[[127 142 152 120 118 118]
 [122 128 117 132 129 137]
 [125 137 121 124 126 137]
 [124 113 135 137 137 134]
 [136 116 126 127 138 132]
 [127 138 123 121 126 137]
 [154 106 138 124 138 105]
 [116 110 126 148 135 134]]
->
[[154 106 138 124 138 105]
 [116 110 126 148 135 134]
 [124 113 135 137 137 134]
 [136 116 126 127 138 132]
 [122 128 117 132 129 137]
 [125 137 121 124 126 137]
 [127 138 123 121 126 137]
 [127 142 152 120 118 118]]

[[148 155 128 110 106 144 137]
 [122 132 126 140 136 124 124]]
->
[[122 132 126 140 136 124 124]
 [148 155 128 110 106 144 137]]

[[127 155 113 132 140 143 135 129 122 131]
 [128 151 121 124 138 132 130 124 130 134]
 [122 148 119 139 137 147 138 128 113 124]
 [119 156 125 134 136 146 148 130 108 128]]
->
[[122 148 119 139 137 147 138 128 113 124]
 [128 151 121 124 138 132 130 124 130 134]
 [127 155 113 132 140 143 135 129 122 131]
 [119 156 125 134 136 146 148 130 108 128]]

[[127 132 137 136 134 121 126 125 136 123 125]
 [138 135 121 130 121 127 132 123 126 133 130]
 [132 130 137 133 129 132 128 123 150 126 133]
 [107 105 116 124 144 155 124 132 115 117 133]
 [125 116 135 124 122 128 119 129 122 131 129]
 [128 128 128 128 128 128 128 128 128 128 128]]
->
[[107 105 116 124 144 155 124 132 115 117 133]
 [125 116 135 124 122 128 119 129 122 131 129]
 [128 128 128 128 128 128 128 128 128 128 128]
 [132 130 137 133 129 132 128 123 150 126 133]
 [127 132 137 136 134 121 126 125 136 123 125]
 [138 135 121 130 121 127 132 123 126 133 130]]

[[123 136]
 [147 109]
 [124 133]
 [148 106]
 [119 131]]
->
[[148 106]
 [147 109]
 [119 131]
 [124 133]
 [123 136]]

[[112 108 144 113 118]
 [112 109 145 112 118]
 [133 141 106 150 114]
 [113 115 147 109 118]
 [113 131 147 106 115]
 [111 111 144 113 115]
 [114 127 147 106 117]
 [114 133 124 132 105]]
->
[[112 108 144 113 118]
 [112 109 145 112 118]
 [111 111 144 113 115]
 [113 115 147 109 118]
 [114 127 147 106 117]
 [113 131 147 106 115]
 [114 133 124 132 105]
 [133 141 106 150 114]]
---
[[110 135 122 133]
 [126 143 108 146]
 [108 115 152 104]]
->
[[108 115 152 104]
 [126 143 108 146]
 [110 135 122 133]]

[[108 147 110]
 [141 111 143]
 [141 111 143]
 [139 109 146]
 [140 117 137]
 [141 115 139]
 [106 146 112]
 [141 114 140]]
->
[[141 114 140]
 [106 146 112]
 [141 115 139]
 [140 117 137]
 [139 109 146]
 [141 111 143]
 [141 111 143]
 [108 147 110]]

[[123 128 122 123 130 130 122 120 135 128 130 143 127 142 132]
 [129 132 136 133 137 132 119 123 129 127 122 151 124 144 128]]
->
[[129 132 136 133 137 132 119 123 129 127 122 151 124 144 128]
 [123 128 122 123 130 130 122 120 135 128 130 143 127 142 132]]

[[124 119 134 124 132]
 [138 133 132 123 135]
 [138 133 132 123 136]
 [107 137 106 148 103]
 [123 124 135 123 131]
 [108 140 110 144 104]
 [123 137 136 119 130]
 [112 133 109 146 108]]
->
[[112 133 109 146 108]
 [123 137 136 119 130]
 [108 140 110 144 104]
 [123 124 135 123 131]
 [107 137 106 148 103]
 [138 133 132 123 136]
 [138 133 132 123 135]
 [124 119 134 124 132]]

[[123 120 112 118 129 136 136]
 [141 114 138 118 121 134 134]
 [137 134 126 146 133 125 142]
 [138 115 124 138 129 124 123]
 [136 118 114 116 110 150 143]
 [129 123 114 116 148 133 135]
 [122 118 124 133 129 122 124]]
->
[[122 118 124 133 129 122 124]
 [129 123 114 116 148 133 135]
 [136 118 114 116 110 150 143]
 [138 115 124 138 129 124 123]
 [137 134 126 146 133 125 142]
 [141 114 138 118 121 134 134]
 [123 120 112 118 129 136 136]]

[[143 148 125 126 125 152 138 133 109 135]
 [109 119 131 137 134 135 144 144 145 129]
 [134 136 132 132 135 131 143 114 142 126]
 [123 129 144 133 125 117 141 153 135 123]
 [127 150 119 136 132 120 138 110 131 110]
 [123 123 115 108 129 123 117 124 139 141]
 [126 117 118 130 121 150 104 129 145 137]
 [147 127 143 151 129 116 104 123  99 103]
 [134 116 141 113 117 128 136 110 126 131]]
->
[[134 116 141 113 117 128 136 110 126 131]
 [147 127 143 151 129 116 104 123  99 103]
 [126 117 118 130 121 150 104 129 145 137]
 [123 123 115 108 129 123 117 124 139 141]
 [127 150 119 136 132 120 138 110 131 110]
 [123 129 144 133 125 117 141 153 135 123]
 [134 136 132 132 135 131 143 114 142 126]
 [109 119 131 137 134 135 144 144 145 129]
 [143 148 125 126 125 152 138 133 109 135]]

[[120 126 133 131 120 128 120 120 125]
 [118 127 151 121 105 130 126 113 122]
 [110 117 136 135 123 128 125 115 125]
 [129 115 116 136 145 126 127 136 134]
 [142 136 108 134 146 125 131 143 133]
 [137 130 133 107 125 131 135 132 128]
 [129 133 129 126 123 129 126 126 126]
 [128 131 124 129 129 127 126 127 128]]
->
[[128 131 124 129 129 127 126 127 128]
 [129 133 129 126 123 129 126 126 126]
 [137 130 133 107 125 131 135 132 128]
 [142 136 108 134 146 125 131 143 133]
 [129 115 116 136 145 126 127 136 134]
 [110 117 136 135 123 128 125 115 125]
 [118 127 151 121 105 130 126 113 122]
 [120 126 133 131 120 128 120 120 125]]

[[121 144 157 121 113]
 [134 123 117 128 154]
 [139 141 130 127 129]
 [135 130 124 125 110]
 [129 122 135 144 142]
 [120 118 142 153 139]
 [130 125 116 122 125]]
->
[[130 125 116 122 125]
 [120 118 142 153 139]
 [129 122 135 144 142]
 [135 130 124 125 110]
 [139 141 130 127 129]
 [134 123 117 128 154]
 [121 144 157 121 113]]

[[135 137 130 136]
 [130 135 129 134]
 [122 105 125  99]
 [125 108 128 100]
 [124 131 126 133]
 [122 132 125 137]
 [119 107 126 104]
 [130 139 128 140]
 [121 106 125 105]
 [129 116 129 113]]
->
[[129 116 129 113]
 [121 106 125 105]
 [130 139 128 140]
 [119 107 126 104]
 [122 132 125 137]
 [124 131 126 133]
 [125 108 128 100]
 [122 105 125  99]
 [130 135 129 134]
 [135 137 130 136]]
---
[[110 121]
 [101 121]]
->
[121 101]

[[102 149]
 [124 115]]
->
[149 124]

[[119 103 106 128 106]
 [131 140 139 128 137]
 [132 145 143 127 142]
 [122 116 118 127 118]]
->
[106 128 143 116]

[[144 145 127 142]
 [148 151 126 144]]
->
[142 126]

[[132 139 121]
 [111 106 130]
 [110 103 136]]
->
[121 106 110]

[[157 116 139 104]
 [154 117 141 108]
 [155 120 144 107]
 [151 108 130 108]]
->
[104 141 120 151]

[[105 138 113 144 131]
 [112 131 104 110 138]
 [104 124 104 150 131]
 [145 133 137 136 114]]
->
[131 110 104 133]
